Each row of numbers belongs to one of the nodes below and depends on some of the facts about them. Some rows are named. Which node is each other row?

How the nodes are related:
badrir μ:740 ζ:reskugres Δ:a κ:524
befes μ:740 ζ:gigran Δ:c κ:524
birun μ:740 ζ:zofliser Δ:d
botra μ:740 ζ:lumim Δ:d
bregrel μ:95 ζ:skapla Δ:a κ:291
briflem μ:740 ζ:zemo Δ:a κ:223
britono μ:740
broflen μ:95
brogi μ:740 ζ:notan Δ:a κ:435
bropen μ:740
brotam μ:95 ζ:zemo Δ:c κ:939
burir μ:740 ζ:reskugres Δ:a κ:864
dafla μ:740
daskun μ:740 ζ:seflur Δ:a κ:524
datredros μ:740 ζ:lumim Δ:b κ:939
deves μ:740 ζ:skiplok Δ:a κ:457
dimu μ:95 ζ:satro Δ:c
drakegra μ:740 ζ:rana Δ:b κ:457
drapul μ:740
drefik μ:95 ζ:lumim Δ:a κ:134
dreski μ:740 ζ:notan Δ:b κ:134
droske μ:95 ζ:drapul Δ:a κ:492
drosker μ:740 ζ:zofliser Δ:a
drovas μ:95 ζ:kodror Δ:a κ:110
druskan μ:740 ζ:dafla Δ:c κ:110
fabus μ:740
fati μ:740 ζ:zofliser Δ:b κ:110
fatrek μ:95 ζ:bropen Δ:b κ:939
fibes μ:95 ζ:kazotel Δ:b κ:457
fleno μ:95 ζ:seflur Δ:a κ:158
flenomol μ:740 ζ:notan Δ:c
flenutil μ:95 ζ:zofliser Δ:a
flinu μ:95 ζ:grastane Δ:a κ:457
flodis μ:740 ζ:dafla Δ:a κ:158
floros μ:740 ζ:plepler Δ:b κ:492
fogi μ:740 ζ:dafla Δ:a
fovevol μ:95 ζ:broflen Δ:a κ:492
fozestu μ:740 ζ:gigran Δ:a κ:223
gaflus μ:740 ζ:kazotel Δ:a
gagrik μ:95 ζ:skapla Δ:a κ:110
gegon μ:740 ζ:grastane Δ:a κ:291
giflin μ:740 ζ:gigran Δ:c
gigran μ:740
grabru μ:740 ζ:lumim Δ:a
graselar μ:95 ζ:plasu Δ:c
grastane μ:740
gredrol μ:740 ζ:rana Δ:b κ:532
gritrok μ:740 ζ:grastane Δ:a κ:158
grususo μ:740 ζ:plasu Δ:b κ:134
gumor μ:95 ζ:zeko Δ:a κ:435
kanal μ:740 ζ:lumim Δ:a κ:223
kapler μ:740 ζ:teredrum Δ:a κ:134
kazotel μ:740
kekudres μ:740 ζ:plasu Δ:a κ:110
kenan μ:95 ζ:plepler Δ:a κ:524
kigun μ:740 ζ:grastane Δ:a
klagram μ:740 ζ:seflur Δ:a κ:291
klami μ:740 ζ:drapul Δ:c κ:864
klige μ:740 ζ:britono Δ:a
kligebre μ:95 ζ:seflur Δ:a κ:134
klimam μ:740 ζ:vedur Δ:a
klirisan μ:740 ζ:seflur Δ:a κ:939
klorobral μ:740
kodror μ:95
kofos μ:740 ζ:seflur Δ:a κ:532
korude μ:740 ζ:bropen Δ:a κ:524
labomu μ:740 ζ:skefon Δ:b κ:166
lafek μ:95 ζ:klorobral Δ:a κ:862
ledras μ:740 ζ:plasu Δ:d κ:524
leker μ:95 ζ:notan Δ:c κ:110
lidragres μ:740 ζ:popoflol Δ:d κ:166
lumim μ:740
lusek μ:95 ζ:bropen Δ:a κ:110
meklin μ:740 ζ:skapla Δ:c κ:862
memu μ:740 ζ:gigran Δ:a κ:134
menul μ:740 ζ:reskugres Δ:d
mipum μ:740 ζ:skiplok Δ:c κ:158
mopam μ:95 ζ:notan Δ:a κ:864
morik μ:95 ζ:skiplok Δ:b κ:435
motu μ:740 ζ:zeko Δ:a κ:110
nafli μ:740 ζ:lumim Δ:b κ:524
nates μ:740 ζ:popoflol Δ:a κ:457
nefluk μ:740 ζ:satro Δ:a κ:166
neso μ:740 ζ:satro Δ:a
nestak μ:95 ζ:zemo Δ:b κ:532
nime μ:95 ζ:dafla Δ:a κ:457
nisetro μ:740 ζ:popoflol Δ:c κ:158
notan μ:95
nuflin μ:740 ζ:plasu Δ:a κ:457
nutem μ:740 ζ:skefon Δ:a κ:110
peko μ:740 ζ:satro Δ:a κ:492
petrim μ:95 ζ:zeko Δ:a κ:457
pilavir μ:740 ζ:seflur Δ:c κ:457
plasu μ:740
plepler μ:740
plibe μ:740 ζ:bropen Δ:b
plimam μ:740 ζ:britono Δ:c κ:862
plizel μ:740 ζ:notan Δ:a
plomupum μ:95 ζ:gigran Δ:a κ:864
plubu μ:740 ζ:zemo Δ:b
popoflol μ:95
rana μ:740
rastom μ:740 ζ:kazotel Δ:a κ:492
ratra μ:95 ζ:plasu Δ:b κ:939
reskugres μ:740
rigi μ:95 ζ:zeko Δ:b κ:166
rigine μ:95 ζ:reskugres Δ:c κ:158
riplos μ:740 ζ:zofliser Δ:c κ:862
riska μ:95 ζ:klorobral Δ:a κ:532
rista μ:740 ζ:seflur Δ:d κ:166
riste μ:95 ζ:reskugres Δ:a κ:134
ristin μ:740 ζ:skefon Δ:a κ:134
rizuklar μ:740 ζ:popoflol Δ:b κ:435
ruflovas μ:740 ζ:plasu Δ:a κ:435
rugin μ:740 ζ:zeko Δ:b κ:864
ruruk μ:740 ζ:satro Δ:a κ:435
ruskem μ:740 ζ:plasu Δ:a
ruvagek μ:740 ζ:bropen Δ:b κ:435
sastas μ:95 ζ:britono Δ:a κ:524
satrik μ:740 ζ:zeko Δ:a
satro μ:740
seflur μ:95
sidu μ:95 ζ:zemo Δ:b κ:457
sines μ:95 ζ:notan Δ:d
skapla μ:740
skaros μ:740 ζ:bropen Δ:a κ:492
skasi μ:740 ζ:satro Δ:a κ:862
skavin μ:95 ζ:plasu Δ:a κ:862
skeflo μ:740 ζ:popoflol Δ:c κ:524
skefon μ:95
skepli μ:740 ζ:todri Δ:b κ:457
skestek μ:740 ζ:zofliser Δ:b κ:435
skestivol μ:740 ζ:lumim Δ:a κ:158
skidul μ:740 ζ:drapul Δ:a κ:291
skiplok μ:740
skizik μ:740 ζ:teredrum Δ:a κ:939
skonu μ:740 ζ:seflur Δ:b κ:492
skorom μ:740 ζ:zemo Δ:a
skunok μ:740 ζ:vedur Δ:a κ:166
skupam μ:95 ζ:kazotel Δ:a κ:435
stagrevur μ:740 ζ:vedur Δ:a κ:134
stefir μ:95 ζ:zeko Δ:b κ:291
steze μ:95 ζ:lumim Δ:a κ:435
stigim μ:740 ζ:klorobral Δ:a κ:435
stotal μ:95 ζ:kazotel Δ:d
sutrik μ:95 ζ:rana Δ:a
tagrutas μ:740 ζ:gigran Δ:a κ:492
tapel μ:740 ζ:broflen Δ:a
tastusti μ:740 ζ:zofliser Δ:a κ:223
tavo μ:95 ζ:dafla Δ:d κ:166
teredrum μ:740
tezir μ:740 ζ:skapla Δ:d κ:134
tiga μ:740 ζ:bropen Δ:b κ:166
todri μ:740
trevar μ:95 ζ:skiplok Δ:b
troges μ:740 ζ:gigran Δ:a
trubak μ:740 ζ:britono Δ:a κ:166
truflem μ:740 ζ:dafla Δ:b κ:862
trufu μ:95 ζ:zemo Δ:b
truma μ:95 ζ:notan Δ:a
tubor μ:740 ζ:skiplok Δ:a κ:291
tufli μ:740 ζ:klorobral Δ:a κ:166
tusten μ:740 ζ:skapla Δ:c κ:524
vafem μ:95 ζ:britono Δ:d κ:134
vedur μ:740
vilu μ:740 ζ:zofliser Δ:b κ:134
vokla μ:95 ζ:bropen Δ:a κ:158
vubro μ:95 ζ:vedur Δ:a
vurusta μ:740 ζ:popoflol Δ:a κ:291
vustom μ:95 ζ:dafla Δ:a κ:532
zaba μ:740 ζ:grastane Δ:a
zatem μ:740 ζ:seflur Δ:a κ:110
zedril μ:740 ζ:gigran Δ:a
zeko μ:740
zemo μ:740
zeska μ:95 ζ:gigran Δ:b κ:457
zifla μ:740 ζ:grastane Δ:b κ:532
zise μ:95 ζ:notan Δ:a κ:524
zizum μ:740 ζ:grastane Δ:a κ:110
zofliser μ:740
zomak μ:740 ζ:plasu Δ:a κ:492

Known rows:
-6 -2 5 4 14 1 12 -4 -10 13 1 0 21 -12 -13 8 -22 5 -36 5 0 -8 3 6 -1 4 8 9 -10 15 0: fogi
15 -9 -2 -9 6 -9 16 11 -11 14 -4 -11 25 1 -9 9 -18 12 -32 21 0 4 1 3 -7 -5 7 16 -10 25 18: zomak
-5 -4 1 -5 17 9 10 1 -7 35 0 -2 25 -14 -8 11 -21 0 -25 8 -6 -4 -2 0 -8 3 7 9 -12 18 -2: motu
1 -1 12 -3 8 12 -10 9 -2 27 17 14 -4 -22 -6 9 5 12 23 -10 -6 -14 -38 10 5 16 -4 -10 2 5 22: rista
6 -8 6 7 8 18 5 -4 2 -23 20 19 -7 1 -3 7 2 5 -43 10 -13 -22 -11 9 12 8 20 -16 9 10 7: flenomol
-17 8 1 -19 -10 -34 -13 -12 3 30 -12 -10 -12 13 4 -21 8 -16 -22 -10 13 18 39 -17 -6 -22 -7 -8 -22 -22 -13: bregrel
-21 0 2 4 11 -6 9 2 3 -15 12 16 2 1 -3 12 -29 8 18 0 -2 8 -27 11 11 13 -12 9 13 16 -5: zemo
21 -2 -9 14 -1 15 10 11 6 38 13 -1 12 -12 -3 14 -9 9 -6 -9 -8 -25 -17 4 8 -15 14 -6 12 -7 1: befes
-21 0 1 3 11 -7 9 3 2 -14 12 16 1 2 -3 11 -30 8 19 1 -2 8 -28 10 12 13 -14 9 13 16 -4: klorobral
-21 1 2 4 11 -7 9 3 3 -15 12 16 1 2 -3 11 -29 7 18 0 -2 8 -27 11 11 13 -13 9 12 15 -4: grastane
32 -11 -10 29 -5 51 -5 12 10 -53 -2 12 -12 -11 5 9 36 7 49 15 -15 -16 -28 -2 -2 27 -19 -1 22 -3 -5: fati
2 -11 -2 -4 13 2 13 -3 -10 37 -2 4 23 -7 -11 7 -24 3 -27 3 -4 -9 -4 2 -7 4 7 10 -11 16 1: flodis
-11 11 1 -23 -13 -31 -10 -11 -3 20 -14 -22 -6 18 10 -22 8 -17 -8 -15 14 18 42 -10 -8 -25 13 -5 -13 -18 -2: kenan
-7 -8 0 1 15 1 10 -3 -7 34 1 14 18 -13 -14 8 -23 5 -40 9 -3 -6 -6 -2 -2 6 -11 8 -17 11 -6: skidul
22 1 -10 15 -36 6 -25 -1 18 -66 -14 -9 -47 20 17 -19 65 -10 65 -4 4 4 19 -16 -3 1 -23 -17 17 -36 -9: fibes
24 6 -9 10 -34 15 -27 3 15 -67 -15 -6 -41 16 26 -24 66 -12 62 -7 5 8 13 -11 -1 -3 -14 -14 17 -42 -5: nestak
31 -9 -9 31 -7 51 -5 12 8 -59 -2 14 -12 -11 4 8 37 8 44 14 -13 -17 -29 1 0 25 -20 0 21 -5 -4: datredros
-5 12 8 -14 -20 -21 -24 0 18 10 4 -2 -24 19 17 -16 35 -13 20 -20 9 24 11 -2 1 -20 12 -19 -1 -33 2: tavo
-14 13 2 -25 -9 -27 -13 -8 3 31 -12 -25 -6 12 11 -17 9 -21 -6 -9 11 22 40 -16 -12 -25 9 -6 -17 -16 -7: gagrik
-31 17 3 -16 -15 -41 -14 -6 12 -21 -1 -6 -29 28 15 -17 2 -13 38 -17 14 34 16 -5 7 -14 -10 -7 7 -18 -10: popoflol

Rows to name:
No name comes twice in this set of rows, the named rows included.
-5 -2 2 -4 17 8 10 0 -9 27 0 0 24 -14 -8 9 -22 2 -29 7 -4 -4 -4 2 -5 3 6 9 -12 16 0 | skizik
11 -4 1 -1 6 6 -2 5 -6 30 17 3 -14 -21 -11 10 -2 13 4 -3 -10 -36 -18 -2 8 8 -9 -21 6 9 19 | pilavir
36 -12 -8 23 -11 39 -9 9 -6 -47 -3 2 -23 -17 -1 3 36 15 76 1 -10 -35 -29 1 -1 36 -27 -6 25 3 18 | skonu
-11 -3 5 -8 18 -2 1 -3 -17 50 1 6 7 -27 -18 4 -22 8 -19 1 -2 -19 -8 -5 -2 15 -24 2 -20 15 8 | klagram
21 7 -8 12 -32 16 -28 2 18 -65 -13 -11 -43 16 23 -20 67 -13 64 -4 3 8 16 -15 -3 -1 -16 -16 16 -39 -10 | fatrek
13 -4 -3 1 9 20 4 9 6 22 17 5 1 -10 -1 15 -3 5 -15 7 -15 -20 -19 -1 5 -4 10 -12 7 5 4 | druskan
22 -9 3 0 -2 -1 3 21 8 2 14 11 6 4 -5 15 7 17 -1 15 -5 7 -28 10 2 0 5 1 4 10 23 | ledras
-2 6 3 -22 -14 -9 -20 -8 15 -4 7 -6 -34 25 20 -19 33 -22 -13 -4 -4 7 26 -13 1 -21 22 -32 2 -21 -1 | leker
46 -11 -11 22 -11 41 -4 26 7 -73 -4 12 -11 -4 7 7 41 18 33 31 -9 -3 -31 0 3 18 -27 7 18 -5 10 | grususo
-12 5 15 -10 -18 -24 -22 -13 17 -24 9 4 -34 31 11 -18 39 -16 3 -14 6 20 22 1 0 -8 21 -26 1 -21 2 | sines

The same nodes again, as new rows of numbers:
Some rows with their names:
17 0 20 27 -27 -1 35 16 14 18 10 -16 -16 8 7 -9 6 -21 -8 7 13 -3 20 1 -11 -15 12 -9 16 15: kekudres
23 -5 -28 -6 29 -20 -22 -18 -11 14 -28 5 -3 -19 -12 33 38 -12 -13 40 12 15 -20 13 -7 20 -6 -23 -42 -29: leker
-13 41 4 1 25 -23 -4 7 -20 9 10 21 -4 -4 4 4 38 23 9 18 5 -1 -1 -5 29 29 8 -36 -36 12: riste
27 -29 -38 20 19 -42 14 -31 34 29 -27 16 -1 -18 -25 9 -13 10 -24 9 0 35 20 0 -19 25 -14 -4 -3 -28: nisetro
-15 40 -3 5 32 -27 -23 -6 -22 19 -11 31 -1 12 16 0 39 -2 -11 11 -9 9 8 -5 30 -24 20 -52 -30 -15: fleno
8 18 10 -4 22 -8 -24 14 -21 24 -18 -4 -3 -11 13 9 38 -1 4 27 10 12 -19 -6 4 10 15 -38 -42 -30: tavo
-14 15 17 29 -23 -11 36 -16 3 20 -25 2 -37 0 13 2 -6 11 -12 4 -5 -3 22 1 -14 30 -13 -4 15 19: fozestu
-6 6 12 13 -21 -5 27 2 14 2 -14 1 -28 13 9 3 -10 -34 0 4 -6 0 20 10 3 -6 0 -5 18 19: briflem
-15 33 14 -6 32 -12 -21 -21 -22 10 -4 25 -3 8 13 8 37 -22 -6 45 -1 12 -10 10 10 -5 11 -43 -35 -2: morik
29 -31 -47 26 -5 -36 11 -28 21 19 -33 13 -13 -15 -19 9 -6 -35 -22 7 13 18 6 10 -20 -7 -4 -18 4 -27: pilavir
-11 43 10 -5 21 -9 -13 15 -21 14 7 6 -6 3 12 10 38 17 9 23 3 -3 -9 -4 29 20 15 -41 -38 3: flinu
12 -22 -41 14 -18 -28 21 -26 -13 -4 -28 24 -40 11 -1 -8 -1 -25 -6 10 7 4 23 7 -19 -21 -3 -11 18 14: skonu
-9 40 8 -17 29 -10 -23 22 -19 7 13 11 -2 12 6 12 20 -18 14 23 -6 12 -8 -2 31 -25 19 -40 -36 -15: sastas
26 -10 -29 -4 30 -19 -23 -21 -17 24 -26 -1 -1 -18 -11 28 36 -10 -17 44 12 20 -21 6 -14 15 5 -37 -42 -31: brotam
6 -5 18 31 -20 -4 33 7 27 23 14 -6 -10 7 2 -7 2 -9 -10 5 9 0 23 4 2 -12 9 -12 16 17: ruskem
13 -25 -35 6 -18 -17 21 -20 27 -7 -25 -6 -10 -10 -12 11 -12 -9 -19 4 7 17 1 14 -18 -3 6 -6 4 -2: todri
12 -24 -34 5 -18 -16 21 -21 29 -6 -23 -6 -9 -9 -14 13 -11 -10 -16 4 7 17 2 14 -18 -1 5 -3 3 -2: dafla
18 -22 -1 19 -18 -12 18 -12 23 5 -26 1 -25 -4 -5 1 -7 -26 -1 4 4 15 5 8 -19 15 -4 -3 12 -11: botra
11 -25 -35 6 -17 -17 22 -21 28 -8 -24 -8 -9 -9 -13 10 -14 -9 -16 3 9 17 0 14 -19 -4 6 -5 3 -2: skiplok
0 4 7 15 -24 -6 37 1 1 2 -11 -6 -32 14 8 0 -7 -23 3 2 -3 -4 20 4 -9 12 2 -6 16 15: fogi

Which node is each row?
No name comes twice in this set of rows, the named rows included.
15 27 14 -1 24 -3 -20 10 -21 21 16 0 -4 -4 7 -5 42 4 1 56 24 1 -16 -3 -6 -19 16 -38 -33 -5 | ratra
28 -8 -1 10 32 -5 -25 -6 19 9 -4 5 -1 -18 -13 27 45 -39 -20 43 25 11 -21 16 3 -31 15 -30 -42 -30 | graselar

Now the same nodes, written a new way:
Some rows with their names:
-36 7 -6 -6 -6 26 4 5 -10 0 -27 -55 -9 18: skonu
0 -21 4 11 -7 10 9 6 -30 -8 -21 -42 -1 -1: ruvagek
-25 -1 0 1 -12 -9 -6 -2 6 1 35 18 -12 0: drefik
14 -6 -3 0 13 5 1 -2 1 2 -13 3 0 -4: tastusti
23 -7 -4 1 9 1 3 -3 7 7 -12 -4 4 1: flodis
-1 -7 -5 -5 16 -8 3 1 0 3 -9 -5 -5 1: skaros
11 8 24 -12 -13 -7 -9 -6 -3 1 40 26 -5 0: notan
1 -12 -1 4 14 23 7 -3 8 -5 -10 -1 15 -5: tusten
5 9 -1 3 2 -13 17 2 5 3 -16 -2 4 -38: ruflovas
-24 8 -3 -3 3 33 13 -14 10 -6 -24 0 5 2: pilavir
-15 -14 0 5 3 7 0 14 -17 -4 -15 -49 -2 9: fati
22 27 -1 -15 7 -19 5 5 3 4 -11 8 14 -22: plasu
-8 -18 -28 4 14 -18 -1 3 -3 -1 -15 14 -2 5: memu
29 13 -2 -18 10 -13 0 -1 -10 0 -9 13 8 1: satro
29 14 -2 -18 10 -12 1 -1 -10 0 -9 13 9 1: drapul
-10 -8 1 4 -22 0 2 -9 -6 -1 30 24 -9 -11: gumor
28 13 -2 -18 10 -13 0 -1 -10 0 -9 13 9 1: britono
-22 11 2 4 -13 -4 -10 -1 11 -1 32 24 -8 3: riska
11 0 -2 0 12 -2 2 -1 2 1 -14 2 0 0: skorom
6 15 1 -14 -18 -7 -9 -4 -3 1 35 33 2 -1: skefon

Which node is each row?
No name comes twice in this set of rows, the named rows included.
-8 -12 25 2 -10 -8 -2 -7 12 8 41 -2 -15 5 | mopam
-23 -15 6 13 -35 15 0 4 -24 -8 24 -22 -7 -3 | morik
25 -2 -20 -12 9 -17 -4 0 -12 -1 -13 26 11 4 | gigran
20 -16 26 2 13 -4 11 -9 -11 -2 -9 -7 -10 -10 | brogi
9 -21 -27 6 10 0 -3 1 -1 1 -17 19 3 0 | fozestu
-22 15 -5 -5 -27 25 -4 -14 22 12 20 13 -11 9 | fleno
0 -8 1 5 -19 5 -7 -5 14 8 32 17 -4 0 | vokla
-10 -14 -5 -1 15 -3 13 -3 15 1 -5 -20 13 10 | klami
-20 -22 -27 8 -19 -16 -7 -1 9 6 30 25 -5 9 | plomupum
-6 -15 -1 6 -2 0 5 11 -13 0 -16 -58 1 15 | rugin
7 15 1 6 4 -5 11 3 8 2 -18 4 6 -38 | nuflin
2 18 -1 4 8 -10 8 7 19 6 -15 -4 7 -28 | ruskem
-25 -27 -14 23 -36 18 -10 8 -21 -11 17 2 -2 1 | zeska
-14 -11 -2 2 2 6 2 14 -18 -4 -15 -53 -1 9 | floros

